Below is a small trained network, with its code and all its weights. Each question gives an input and a target symbol and asks what happens when units are switched off, that is, made to give their printed mean instead of their output.

import numpy as np


def w(rows, s, z=0):
    codes = np.array(rows[::2]) - 128.0
    scale = np.full(codes.shape[1], s)
    scale[-1] = z or s
    return codes * scale


def norm(h):
    return h / np.sqrt((h * h).mean(-1, keepdims=True) + 1e-5)


def f(y):
    return y / 2 * (1 + np.tanh(0.7978845608 * (y + 0.044715 * y**3)))


def softmax(a):
    e = np.exp(a - a.max(-1, keepdims=True))
    return e / e.sum(-1, keepdims=True)


def log_softmax(a):
    a = a - a.max(-1, keepdims=True)
    return a - np.log(np.exp(a).sum(-1, keepdims=True))


def net(x, mask):
    ids = ['Παεζλμστφω'.index(c) for c in x.split()]
    T = len(ids)
    res = E[ids] + P[:T]
    u = 0
    for l in range(2):
        q, k, v = (norm(res) @ M[l].T for M in (Q, K, V))
        z = softmax(np.where(np.tri(T) > 0, q @ k.T / 3**0.5, -1e9)) @ v
        res = res + np.where(mask[u], z, O[l][:, -1]) @ O[l][:, :-1]
        u += 1
        y = f(norm(res) @ A[l][:, :-1].T + A[l][:, -1])
        res = res + np.where(mask[u : u + 8], y, B[l][:, -1]) @ B[l][:, :-1]
        u += 8
    return log_softmax(norm(res)[-1] @ U[:, :-1].T + U[:, -1])


Q, K, V, O, A, B = {}, {}, {}, {}, {}, {}
E = w([
[161,126,193,7,128,116,239,204,148,76,103,118],'Π',
[67,119,108,139,190,158,135,98,131,199,156,84],'α',
[85,150,138,123,198,149,105,90,149,169,142,80],'ε',
[115,2,135,106,233,120,32,89,29,21,222,157],'ζ',
[229,183,188,104,155,99,118,55,140,139,118,102],'λ',
[165,141,144,186,105,25,152,159,87,132,163,123],'μ',
[102,112,85,197,247,115,110,224,162,125,29,110],'σ',
[170,170,187,203,113,72,164,146,87,142,133,142],'τ',
[120,127,97,88,197,131,100,93,128,180,156,77],'φ',
[106,142,92,131,189,166,159,101,187,158,173,97],'ω',
],0.0022)
P = w([
[79,73,134,116,94,178,119,55,208,40,25,118],'0',
[83,184,189,168,178,164,139,247,98,170,194,166],'1',
[58,210,131,110,172,199,180,116,31,144,156,122],'2',
[135,144,181,118,140,63,103,237,145,148,126,188],'3',
[133,170,163,126,142,73,149,198,121,137,179,170],'4',
[163,157,165,126,123,109,160,173,102,143,157,176],'5',
[189,183,161,116,103,120,166,194,75,152,190,194],'6',
[168,192,131,91,99,115,180,171,78,141,187,188],'7',
[157,158,133,79,123,90,155,193,117,144,156,188],'8',
[173,182,136,73,110,110,170,179,75,150,175,186],'9',
],0.0012)
Q[0] = w([
[189,110,141,110,7,165,139,67,62,14,65,144],'0.h0',
[57,179,100,116,227,161,201,104,69,177,255,61],'0.h0',
[48,180,74,111,255,233,166,114,133,232,135,31],'0.h0',
],0.0034)
K[0] = w([
[210,159,134,216,67,4,161,147,50,95,147,184],'0.h0',
[108,69,91,38,107,153,131,26,221,74,48,78],'0.h0',
[67,94,111,125,111,146,128,97,247,88,38,66],'0.h0',
],0.0042)
V[0] = w([
[111,111,69,158,166,164,201,114,118,238,161,160],'0.h0',
[123,76,3,146,141,29,116,155,124,78,163,95],'0.h0',
[180,129,124,36,210,158,47,87,84,174,157,116],'0.h0',
],0.002)
O[0] = w([
[155,125,193,133,95,203,82,118,128,200,190,29,192],'0.h0',
[129,160,82,165,250,88,199,52,187,235,103,110,67],'0.h0',
[174,106,151,217,72,159,72,134,115,200,104,246,254],'0.h0',
],0.0022,0.00099)
A[0] = w([
[153,106,75,160,155,133,122,195,106,75,4,85,9],'0.n0',
[92,120,104,39,111,119,170,209,117,23,108,91,52],'0.n1',
[135,175,119,77,144,144,80,45,97,172,103,135,90],'0.n2',
[113,70,129,122,119,99,99,148,79,54,173,247,180],'0.n3',
[134,143,112,107,131,132,70,186,157,173,167,140,15],'0.n4',
[83,101,147,155,179,169,111,147,139,68,161,157,201],'0.n5',
[173,139,154,140,12,78,114,92,150,91,116,156,98],'0.n6',
[104,141,143,122,124,143,62,83,173,109,55,115,46],'0.n7',
],0.003,0.0013)
B[0] = w([
[73,89,142,184,158,118,35,98,165,252,169,198,79],'0.n0',
[110,132,211,132,143,175,139,218,80,251,89,148,115],'0.n1',
[66,47,103,224,127,97,171,183,129,109,162,160,140],'0.n2',
[166,115,140,94,195,197,83,71,85,5,144,149,253],'0.n3',
[82,164,125,135,112,226,156,32,52,204,180,106,165],'0.n4',
[219,64,117,69,134,96,97,63,65,86,157,179,240],'0.n5',
[213,121,56,147,87,130,185,180,76,131,86,67,102],'0.n6',
[129,150,206,146,105,80,210,187,105,177,174,176,77],'0.n7',
],0.0021,0.0019)
Q[1] = w([
[66,203,86,114,193,225,195,65,97,225,229,127],'1.h0',
[107,34,60,140,146,80,22,107,219,96,54,132],'1.h0',
[11,115,39,64,254,237,39,24,198,176,196,197],'1.h0',
],0.0039)
K[1] = w([
[58,74,179,151,55,52,185,64,185,47,3,67],'1.h0',
[82,111,121,174,194,128,38,146,90,147,215,149],'1.h0',
[39,55,150,165,180,99,58,71,134,90,70,112],'1.h0',
],0.0042)
V[1] = w([
[105,84,101,139,114,194,169,83,254,67,139,178],'1.h0',
[195,162,9,153,201,123,121,73,169,72,76,70],'1.h0',
[103,171,185,85,150,36,187,141,225,113,120,170],'1.h0',
],0.0023)
O[1] = w([
[139,204,122,177,102,56,50,173,65,63,87,82,255],'1.h0',
[115,138,150,181,186,150,102,231,146,59,211,160,113],'1.h0',
[55,136,108,104,3,53,79,110,175,85,134,156,201],'1.h0',
],0.0028,0.001)
A[1] = w([
[130,92,103,229,254,234,118,234,199,220,82,171,55],'1.n0',
[71,201,68,205,97,112,25,134,128,124,136,139,57],'1.n1',
[168,179,154,168,91,152,134,121,103,151,117,40,121],'1.n2',
[45,61,143,7,139,170,152,119,142,186,57,133,2],'1.n3',
[152,171,106,166,90,102,97,242,82,22,99,156,59],'1.n4',
[143,138,122,224,130,45,122,134,124,151,76,169,86],'1.n5',
[166,45,166,152,94,225,142,53,120,210,142,152,11],'1.n6',
[123,185,111,52,137,165,145,138,142,70,115,107,138],'1.n7',
],0.0036,0.0018)
B[1] = w([
[129,23,125,157,61,38,58,206,121,198,83,192,212],'1.n0',
[204,113,114,121,117,174,195,172,152,110,67,178,253],'1.n1',
[95,123,183,168,166,80,81,130,138,162,180,98,194],'1.n2',
[228,121,178,141,144,179,200,211,133,134,144,75,152],'1.n3',
[137,128,65,171,102,146,110,146,160,113,64,35,226],'1.n4',
[166,182,105,156,189,184,160,40,109,195,175,185,117],'1.n5',
[103,55,5,135,131,127,86,142,157,89,92,118,163],'1.n6',
[126,66,138,139,141,73,106,148,64,176,67,147,192],'1.n7',
],0.0032,0.0016)
U = w([
[192,96,229,23,127,157,246,221,86,151,98,107,101],'Π',
[137,30,109,198,118,62,46,204,127,231,102,226,210],'α',
[100,13,23,102,108,194,130,77,204,202,181,12,168],'ε',
[151,65,108,106,209,187,50,103,37,11,172,185,201],'ζ',
[217,214,92,199,186,208,203,49,142,201,103,245,35],'λ',
[19,174,64,73,239,14,201,146,189,111,108,158,136],'μ',
[97,181,239,198,166,94,57,81,121,199,201,7,137],'σ',
[185,178,63,197,82,142,87,213,152,45,33,43,184],'τ',
[56,174,169,108,18,215,97,163,202,99,216,208,61],'φ',
[103,166,106,55,3,58,95,19,43,156,28,133,2],'ω',
],0.0038,0.00093)

Each question gives the input, a string of symbols that net reads in full, and the target symbol t.
The units are the heads (3 rows each of Q, K, V and O) and the neurons (one row each of A and B). Each row of codes is followed by its name. A weight is (code - 128) times the scale printed after its matrix; where a second scale follows, it is the last column's (O, A, B and U).
mask holds one flag per unit, layer by layer, with each layer's heads first. A switched-off unit (its flag False) gives its mean, the last column of its rows in O or B, instead of its output. The means were averaged over made-up inputs and are rounded, as every weight is.
A unit's drop is (log p(t) with every unit on - log p(t) with that unit switched off) / (log p(t) with every unit on - log p(t) with every unit switched off).
The circuit of an input: a set's keep is (log p(t) with only the set's units on - log p(t) with every unit switched off) / (log p(t) with every unit on - log p(t) with every unit switched off). Starting from the 12 units with the biggest drops (on a tie, the unit counted first), units are removed one at a time, each time the one whose removal leaves the highest keep (on an exact tie, the one counted first), for as long as the keep stays at least 0.8.
circuit, biggest first: the units of the circuit, biggest drop first
most important unit: the unit with the biggest drop
top k neurons: the k neurons with the biggest drops, biggest first
top k neurons in layer l: the k neurons of layer l with the biggest drops, biggest first
input ζ μ σ ω ω τ σ ω Π ω, target α: circuit, biggest first	1.n0; 1.h0
input Π σ λ ε, target Π: most important unit	1.n3
input ε τ α ω ω ε, target ω: circuit, biggest first	0.n7; 1.h0; 0.n3
input φ τ ε ω ε α, target λ: top 2 neurons	0.n7; 1.n1
input λ ζ α ε λ ε ω τ α, target ζ: circuit, biggest first	0.h0; 0.n3
input ε λ ζ ζ λ, target λ: circuit, biggest first	0.h0; 1.n5; 0.n5
input α α φ ω ζ ω ω μ, target σ: top 2 neurons	1.n2; 1.n1
input ζ ω α, target α: circuit, biggest first	1.n0; 1.h0; 0.h0
input λ Π α, target ζ: top 2 neurons	0.n6; 0.n5
input φ ω τ, target α: circuit, biggest first	1.h0; 0.h0; 1.n6; 1.n0
input ζ Π λ, target λ: circuit, biggest first	0.h0; 1.n5; 0.n2
input Π Π ζ ε, target Π: circuit, biggest first	0.n1; 1.n3; 0.h0; 1.h0
input α α ε, target σ: circuit, biggest first	0.h0; 1.n2; 0.n3
input φ α ε ζ α ω, target λ: top 3 neurons	0.n7; 1.n1; 0.n1
input Π ω ω ε ζ α ω ω φ, target Π: most important unit	0.n1
input Π ω τ λ α ω, target Π: circuit, biggest first	0.n1; 0.h0; 1.n3; 1.h0
input ω ε ω ω φ α μ τ, target ε: circuit, biggest first	1.h0; 0.h0; 1.n6
input ε ε Π ω, target ω: circuit, biggest first	0.n7; 1.h0; 0.n4
input τ Π Π φ ε, target ε: top 2 neurons	0.n1; 1.n6
input σ α ω α ζ ζ ω, target μ: top 2 neurons in layer 0	0.n0; 0.n3
input ζ ω ω ω α Π ε α τ τ, target ε: most important unit	1.h0
input φ α ω Π ω φ σ ω ε ω, target λ: top 3 neurons in layer 0	0.n7; 0.n3; 0.n1
input α ε ζ α, target σ: top 2 neurons in layer 1	1.n2; 1.n0
